Rows, each with the group of its hidden value
157, 72, -218, -238, 205, 271, -118, -333, -82, 79, -185, -159, -421, 108, 98, -136, -391, -254, -133, 72, -8, 200, 46, 85, 55, 112, 24, 17, -96, -15, -341, 0, -392, -514, 447, 13, -149, 243, 438
<66>
-22, 10, -39, 50, 50, -17, -116, 29, -27, -139, 126, -105, -77, 38, 15, 12, 23, 233, -56, 11, 17, 104, 67, 9, -168, -24, 1, 1, 130, -76, -45, 10, 13, 119, 64, -104, 10, -120, -132
<66>
23, 90, -7, 158, -229, 169, -65, -206, 17, -90, 54, 24, 113, 2, 45, -50, -76, 23, 53, 131, 103, 102, 51, 138, 53, 25, -165, -28, 6, 109, 65, -59, -177, 14, 126, -100, 94, -63, -32
<59>
51, -185, 14, -256, 325, -203, -132, 330, -67, 7, -43, -39, -303, 68, 144, -53, 146, 9, -49, -100, 45, 81, -153, -18, -149, -39, 104, 160, 222, -109, -213, -31, 246, 38, -61, -25, -110, -113, -130
<60>
7, -107, -114, -157, 334, -135, -130, 110, -173, -73, 98, -186, -417, 117, 42, -61, 59, 202, -150, -120, 23, 176, 80, -109, -252, 4, 151, 118, 220, -177, -139, 72, 109, 70, 80, -21, 6, -3, -30
<66>
44, -99, -28, -7, -91, -22, -81, -81, -36, 88, -17, 66, -24, 52, 213, -115, -43, -98, -122, 39, 129, 169, -55, 0, -5, 5, 0, 2, 124, 151, 34, -153, -54, -170, 143, -49, 183, 92, 60
<72>
8, -93, -118, -175, 349, -158, -115, 76, -170, -34, 60, -184, -432, 105, 31, -62, 46, 198, -147, -146, 24, 149, 85, -127, -212, -11, 195, 116, 214, -170, -144, 77, 110, 39, 83, 28, 0, 20, 10
<66>
-12, -2, -37, 73, -26, -78, -68, -64, -9, 7, -41, 36, 2, -32, 33, -27, -13, 134, -35, -1, 84, 47, 55, -57, 4, -1, 83, 10, 90, -8, 45, -30, -56, 11, 113, 85, 57, -44, 16
<68>
-15, 53, -57, 27, 79, -67, -71, -156, 38, -83, -86, -86, -91, -56, -138, 45, -27, 254, 45, -46, 79, -22, 108, -33, 8, -34, 131, 13, 66, -130, -44, 67, -84, 98, 97, 77, -81, -147, -20
<59>
71, -28, 85, -54, -34, 55, -101, 134, 47, -58, -45, 69, 25, 6, 141, -45, 43, -115, 105, 86, 74, 42, -172, 193, 29, -9, -159, 72, 64, 62, -129, -92, 46, 20, -31, -122, -83, -172, -149
<60>
108, 85, 5, -176, 140, 94, 44, -113, 30, 107, -44, -44, -115, 77, -88, 25, 93, 50, 153, 50, 63, -97, -23, 208, 127, -92, 99, 52, -45, -10, -126, -22, 133, 59, -148, 43, -175, -228, -120
<63>
39, -107, 24, 42, -36, -44, -115, 255, -14, 19, -35, 181, 67, -10, 174, -68, 60, -71, -22, 104, 53, 85, -93, 10, -19, 55, -62, 63, 57, -9, 48, -121, -12, -7, 61, 42, -23, -94, -45
<63>
76, -83, -187, -69, 154, 57, 114, -298, 224, 207, 30, -96, 93, 127, -559, 332, 208, 592, -5, 295, 154, -95, 351, -3, -88, -135, 481, -169, -165, -384, 319, -158, -28, 214, -119, 90, -319, -522, -299
<66>
-1, -99, -47, 253, -154, -4, -108, 240, -152, -12, 36, 297, 124, -40, 145, -139, 35, -1, -51, 169, 82, 178, 102, -117, -26, 223, -110, 103, 14, -72, 292, -75, -192, 72, 194, 214, 101, -15, 89
<68>
41, 37, 62, 230, -408, 166, -40, -203, 94, -31, -72, 225, 319, -74, 73, -66, -42, -116, 150, 209, 203, 48, -35, 177, 209, 59, -228, -19, -45, 182, 190, -148, -238, 19, 98, -37, 121, -121, -31
<72>
46, -72, 3, -48, 19, -72, -39, -18, 71, 81, -76, 51, 18, 11, 4, 20, 78, 72, 13, 42, 118, -4, -39, 33, 34, -67, 115, 5, 64, -9, 26, -105, 48, 17, -19, 24, -37, -160, -101
<63>
-11, -96, -63, 333, -127, 94, -178, 486, -266, -163, 217, 290, 88, 10, 199, -180, 66, 13, -74, 245, -13, 289, 150, -99, -185, 325, -288, 155, 2, -171, 306, -27, -212, 187, 218, 143, 70, -32, 30
<66>
19, 95, 25, 268, -394, 192, -45, -254, 50, -75, -17, 164, 276, -67, 49, -70, -91, -42, 120, 191, 167, 79, 44, 148, 167, 73, -226, -30, -44, 163, 182, -97, -273, 21, 149, -34, 142, -77, 4
<68>
30, 26, -65, -47, 79, 72, -66, -129, -29, -73, 115, -158, -155, 100, -26, 5, 4, 173, -34, 34, 55, 110, 82, 83, -115, -41, 27, 0, 85, -39, -77, -5, 6, 56, 46, -132, 1, -101, -105
<66>
27, -74, 19, -36, 18, -108, -81, -14, 57, 3, -149, 61, -32, -48, 34, -22, 30, 18, 48, -23, 135, 0, -73, 11, 65, -29, 62, 54, 102, -12, -35, -51, -12, 18, 43, 41, -25, -117, -35
<63>
-59, 346, 30, 98, 174, -64, -75, 462, 7, 78, 137, -20, 135, -36, 246, 83, -50, 263, -141, -14, -449, -180, -60, 12, -110, -147, 126, -132, -22, 12, -318, 14, 270, -114, 0, 178, -253, -81, -44
<63>
-71, 332, -48, 128, 154, -18, -80, 257, -48, 7, 185, -111, 39, -5, 152, 65, -99, 343, -170, -19, -371, -79, 80, -36, -160, -101, 125, -128, 4, -26, -238, 60, 140, -85, 95, 136, -159, -20, 2
<59>
11, -22, -60, -15, 39, 8, -99, -91, -3, -76, 85, -122, -105, 72, 22, 2, -15, 160, -82, 23, 62, 131, 52, 27, -135, -44, 32, -20, 123, -26, -47, -37, -21, 15, 95, -140, 37, -66, -90
<66>
26, -12, -33, -89, 29, -97, -39, -256, 109, 92, -136, -73, -53, -3, 7, 30, -54, 97, -49, -52, 118, -8, -33, 8, 51, -133, 200, -61, 110, 68, -96, -85, -3, -128, 78, -17, 21, -47, 1
<72>
30, -138, 0, 126, -82, -45, -110, 263, -74, 14, -36, 262, 84, -29, 153, -108, 70, -65, -15, 131, 96, 121, -20, -51, 2, 143, -79, 104, 37, -52, 174, -104, -95, 44, 108, 136, 29, -72, 17
<63>
17, -32, -50, 23, -32, -42, -67, -129, -24, 33, -52, 19, -51, 3, 66, -59, -45, 53, -57, 5, 115, 95, 36, -34, 13, 7, 66, 13, 95, 34, 27, -55, -86, -66, 143, 43, 91, 12, 59
<68>
57, -130, 65, -22, 21, 0, -153, 400, -27, -69, 14, 144, 22, 19, 208, -67, 97, -99, 21, 131, 39, 126, -153, 94, -103, 78, -175, 120, 90, -42, -59, -116, 61, 54, 0, -75, -100, -172, -160
<60>
7, -65, -69, 178, -49, 83, -142, 241, -162, -123, 166, 116, -6, 44, 114, -106, 30, 65, -71, 169, 20, 231, 121, -35, -162, 182, -159, 89, 37, -122, 158, -31, -145, 115, 167, 26, 43, -53, -14
<66>
5, -19, -30, 18, -20, -69, -53, -116, -29, 24, -32, 11, -53, 0, 59, -54, -2, 85, -27, -27, 118, 67, 25, -21, 20, -19, 73, 28, 119, 45, 21, -38, -16, -2, 81, 42, 104, -16, 10
<68>
54, -143, 53, 78, -48, 20, -160, 479, -71, -57, 16, 262, 92, -3, 239, -111, 98, -146, 14, 185, 30, 148, -120, 51, -74, 156, -223, 136, 39, -59, 62, -125, -23, 63, 54, 21, -78, -141, -91
<60>
43, 35, -61, -32, 30, 36, 18, -199, -53, 76, 39, -38, -92, 73, -47, -24, 42, 143, 13, 29, 107, 39, 109, 46, 31, -33, 112, 22, 40, 11, 48, -27, 21, 44, 2, 55, 49, -78, -34
<68>
108, -249, 60, -204, 32, -18, -128, -16, 51, -100, -184, 35, -163, 19, 41, -75, 83, -182, 149, 37, 314, 139, -186, 161, 27, 35, -127, 180, 166, -17, -100, -98, -26, 69, -12, -194, -43, -197, -156
<60>
57, -168, 50, 101, -52, 31, -158, 546, -107, -65, 44, 305, 97, 3, 235, -126, 135, -152, 28, 217, 39, 171, -97, 42, -86, 199, -251, 171, 26, -94, 116, -124, -27, 113, 42, 51, -76, -160, -101
<60>
61, -85, 76, -154, 75, -41, -105, 141, 85, -32, -36, -26, -41, 39, 118, 13, 84, -19, 36, 31, 74, 39, -191, 153, -66, -93, -35, 41, 142, 30, -189, -114, 158, 11, -76, -186, -104, -200, -230
<60>
24, 88, 24, 260, -398, 200, -45, -256, 47, -60, -8, 163, 274, -55, 66, -76, -95, -60, 104, 196, 166, 91, 37, 152, 160, 73, -230, -35, -41, 177, 184, -109, -271, -2, 155, -44, 155, -59, 10
<68>

New part:
2, 39, 113, 131, 90, 66, 43, -142, -23, 67, 37, -85, 56, -18, -149, -140, -209, -118, 203, -142, -149, 281, 68, 143, 32, -157, 26, 83, 71, 96, 70, -41, -16, -1, 65, 71, 113, -52, -151
T
140, -53, 230, 71, 209, 124, -61, -273, -33, 160, -159, -196, 245, 57, -98, -140, -163, -141, -108, -267, -137, 553, 240, 11, 32, -225, -66, 62, 93, 153, 52, 115, -92, -19, 171, 108, 148, 30, -70
R
-14, -100, 89, 23, 49, -19, 53, -79, -84, 35, -2, 34, 74, -17, -7, -87, -23, -138, 122, -47, -198, -40, -77, 37, -88, -54, -38, -85, 96, -68, -59, -141, 11, -99, 27, -37, -44, 20, -172
E
30, 124, 44, 138, 79, 214, -26, -108, -9, 104, 55, -99, 90, 14, -80, -67, -264, -44, 52, -191, -50, 360, 162, 104, 55, -183, 12, 156, 74, 92, 128, 53, -19, 103, 153, 101, 138, -20, -12
L
-153, 180, -31, 114, -80, -171, 222, 24, -51, -30, 38, 18, -92, -78, 7, -55, -91, -32, 145, 53, 9, -151, -230, 95, 5, -34, -26, 24, 34, -11, -49, -208, -62, -59, -133, -23, -82, -18, -38
T
-233, -353, -92, -309, 68, 250, -112, 264, 157, 65, 245, 57, -177, 105, 85, 140, 202, 2, 17, -104, -52, -22, 167, 70, -83, 125, -201, -9, 77, -35, 128, 22, 275, 114, 183, 44, -29, -36, 283
J
12, 58, -2, 164, -178, 200, -53, -112, -97, 2, -120, 163, 241, -56, 56, -28, -116, -71, -6, 35, -24, -191, -222, -68, -137, -161, 102, -103, 70, -231, -50, -85, -151, -100, 24, -177, -102, 102, -181
W
-112, 91, -71, 153, -131, 88, 77, -60, -82, 9, -88, 86, 97, -89, 48, -29, -52, -121, 10, 92, 13, -236, -209, 29, -166, -97, 54, -65, 104, -175, -90, -132, -104, -83, -34, -139, -108, 40, -110
W
-59, -293, -29, -184, 59, 241, -101, 122, 70, 90, 110, 81, 3, 16, 92, 54, 110, -90, -3, -90, -122, -77, 76, 17, -116, 27, -99, -13, 84, -130, 22, -78, 139, 33, 177, -5, -74, 9, 80
L
-75, -302, -26, -316, 80, 190, -112, 250, 158, 85, 224, 53, -113, 82, 131, 117, 117, 55, -27, -174, -60, 36, 142, -5, 37, 84, -204, 67, 9, -23, 116, -44, 196, 115, 194, 89, -49, 4, 270
V
-244, -116, -97, -56, -55, 138, 18, 28, 33, 35, -28, 24, -28, 11, 71, 40, 118, -84, -38, 50, 61, -126, -48, 41, -164, -5, -89, -89, 109, -81, -11, 3, 20, -23, 27, -99, -58, 22, 91
R
-344, -44, -51, 27, -206, 37, 62, -74, 6, -45, -7, 70, -58, 48, -7, -8, 1, -35, 125, 94, 78, -170, -230, 59, -43, -26, -62, -151, 69, -86, -11, 10, -38, -72, -55, -177, 14, 35, -89
W
-135, 256, 2, 75, -105, -250, 230, 83, -21, -51, 94, 12, -138, -29, 32, -18, -151, 104, 108, -16, 66, -64, -240, 52, 164, -20, -85, 88, -40, 59, 11, -192, -75, -14, -146, 39, -65, 0, 65
T
223, -53, 163, 177, 172, 381, -157, -317, -48, 185, -174, -119, 372, -27, -121, -163, -227, -235, -28, -227, -180, 468, 250, 35, -103, -314, 107, 71, 132, 20, 58, 94, -115, -5, 246, 39, 135, 23, -205
V
-280, -129, -79, -210, 81, 0, 95, 204, 147, 60, 241, -80, -290, 60, 37, 66, 75, 18, 74, -95, 25, 75, 109, 154, 73, 104, -229, 114, 39, 112, 96, -44, 189, 127, 68, 122, 32, -78, 270
V
-190, 11, -14, 37, -65, -74, 152, -79, -25, -13, 29, 0, -63, -19, -11, -86, -53, -68, 238, 36, -29, -80, -177, 86, -10, -47, -43, -70, 50, -11, -21, -109, -42, -73, -65, -86, 6, 7, -139
E
-120, 187, -114, 87, -31, -47, 175, 94, -46, 29, -38, -7, -35, -96, 110, 26, 3, -47, -104, 54, 92, -162, -118, 45, -119, -31, -46, 54, 82, -46, -62, -159, -61, -15, -74, -5, -156, 6, 155
R
-360, 101, -96, -78, -29, -166, 231, 186, 112, -6, 112, -93, -292, 16, 26, 69, 62, 49, -17, -2, 184, 10, -65, 139, 79, 73, -204, 104, 8, 138, 42, -66, 42, 55, -110, 87, -43, -71, 327
J
-287, 36, -45, -143, -6, -177, 182, 194, 112, 5, 108, -80, -254, 52, 69, 77, 76, 88, -66, -53, 148, 41, -45, 72, 117, 82, -247, 89, -12, 138, 49, -59, 47, 48, -74, 98, -51, -31, 340
J
77, 4, 190, 63, 163, 79, -42, -176, -60, 114, -89, -141, 183, 92, -60, -72, -140, -64, -139, -244, -112, 462, 191, -3, 34, -162, -106, 32, 92, 130, 64, 111, -37, -2, 136, 109, 105, 37, 12
J
-68, -15, 56, -139, 131, -101, 81, 236, 57, 34, 343, -21, -230, 72, -2, 37, -90, 102, 139, -221, -141, 167, 102, 123, 196, 82, -197, 178, -3, 137, 134, -140, 216, 132, 76, 227, 23, -76, 195
T
69, -243, 161, -107, 94, -16, 5, -42, 27, 66, -24, 20, 86, -30, -3, -95, 35, -135, 98, -118, -205, 44, -36, -9, -14, -58, -65, -27, 17, -34, -44, -173, -16, -110, 53, 10, -71, 15, -114
E
-117, 38, -87, 163, -207, 203, 29, -135, -14, -18, -89, 118, 119, -118, -9, -92, -100, -124, 248, 126, 35, -227, -263, 43, -150, -170, 165, -91, 48, -180, -21, -105, -172, -105, -40, -226, -55, 39, -245
E
-122, 72, -90, 53, -127, 83, 78, 1, 23, 29, -94, 36, 43, -82, 94, 3, -14, -56, -52, 61, 127, -161, -172, -1, -81, -89, -2, 8, 36, -107, -48, -104, -138, -42, -34, -99, -113, 46, 45
V
-118, -68, 6, -102, -34, 61, 11, 27, 108, 53, -40, -33, -9, 23, 66, 19, 22, 17, -77, -74, 106, 89, -25, -20, 49, -57, -122, 37, -11, 33, 47, 2, -70, 1, 30, -2, -29, 36, 160
R
-269, -116, -134, -47, -92, 240, -29, 29, 42, 31, 80, 55, -57, 39, 55, 49, 39, -53, 62, 32, 45, -122, -29, 76, -122, -6, -63, -70, 111, -106, 43, 34, 71, 39, 88, -109, 11, 14, 40
V
-138, -251, -186, -252, 7, 438, -172, 325, 223, 79, 298, 107, -150, 19, 102, 149, 83, 52, 95, -105, 24, -40, 174, 78, -61, 51, -67, 129, 20, -70, 210, -12, 222, 198, 225, 49, -40, -48, 309
R
-108, 202, -24, 65, -56, -104, 148, 97, -40, -6, 116, 19, -90, -5, 54, 23, -135, 68, 19, -50, 23, -42, -126, 53, 87, -13, -90, 88, 22, 10, 17, -143, -2, 35, -42, 54, -53, 3, 94
W
-172, 4, 26, 13, -37, -84, 123, -16, -10, 11, 10, -8, -52, 1, 1, -32, -22, -58, 43, -14, -16, -38, -120, 65, 8, -22, -99, -16, 54, -6, -37, -100, -20, -50, -38, -17, -27, 0, -11
W
275, -32, 231, 177, 29, 254, -172, -354, -152, 76, -134, 41, 427, 38, -62, -167, -287, -98, 108, -203, -255, 294, 11, -101, -17, -294, 107, -101, 70, -78, 43, 43, -156, -100, 182, -81, 96, 126, -390
E
92, -279, 90, -130, 121, 159, -57, 61, 112, 116, 14, 31, 76, -91, -3, -50, 61, -177, 43, -131, -175, 36, 63, 38, -70, -63, -16, 87, 21, -70, -11, -193, 26, -35, 124, 60, -106, -38, -1
W
-186, 110, -133, 91, -68, 133, 61, 82, -50, 12, 31, 55, -9, -22, 66, 67, -1, -46, -60, 41, 55, -142, -68, 63, -170, -25, -24, -21, 121, -100, 1, -48, 23, 17, 5, -49, -96, 5, 116
J
-5, -4, 132, 47, 79, -192, 151, -91, -112, 28, -29, -27, 42, -21, -7, -109, -48, -116, 79, -61, -184, 11, -107, 36, -18, -46, -88, -52, 78, 5, -93, -180, -27, -118, -40, 14, -50, 17, -145
E
-128, -255, -32, -308, 146, 101, -26, 285, 188, 92, 238, -31, -206, 59, 82, 100, 138, 33, -10, -175, -35, 115, 195, 74, 47, 103, -227, 135, 12, 82, 128, -57, 216, 132, 145, 162, -36, -59, 351
R
119, 50, 103, 38, 149, 25, 42, -52, -24, 122, -55, -106, 117, -30, 21, -61, -111, -80, -114, -179, -78, 254, 107, 11, 19, -128, -70, 130, 54, 68, 2, -79, -60, 9, 89, 120, -16, 13, 58
V
-223, 87, -46, 33, -112, -47, 131, 42, 29, -15, 64, 17, -111, -13, 8, -2, -65, 6, 93, 17, 72, -83, -162, 85, 46, -23, -68, 30, 21, -4, 12, -98, -30, -4, -62, -25, -26, -11, 41
W
-284, 225, -102, 24, -63, -198, 247, 126, -14, -14, 138, -51, -234, 18, 73, 46, -66, 78, 7, 10, 122, -75, -132, 109, 94, 53, -176, 81, 41, 69, 3, -111, 30, 58, -98, 53, -29, -18, 190
L
-170, 53, -133, 62, -16, 245, 9, 31, 32, 61, 64, -24, -33, -18, 8, 16, -65, -55, 51, -17, 63, 43, 65, 121, -109, -79, 0, 63, 107, -8, 89, 26, 31, 85, 81, -10, 28, -28, 97
R
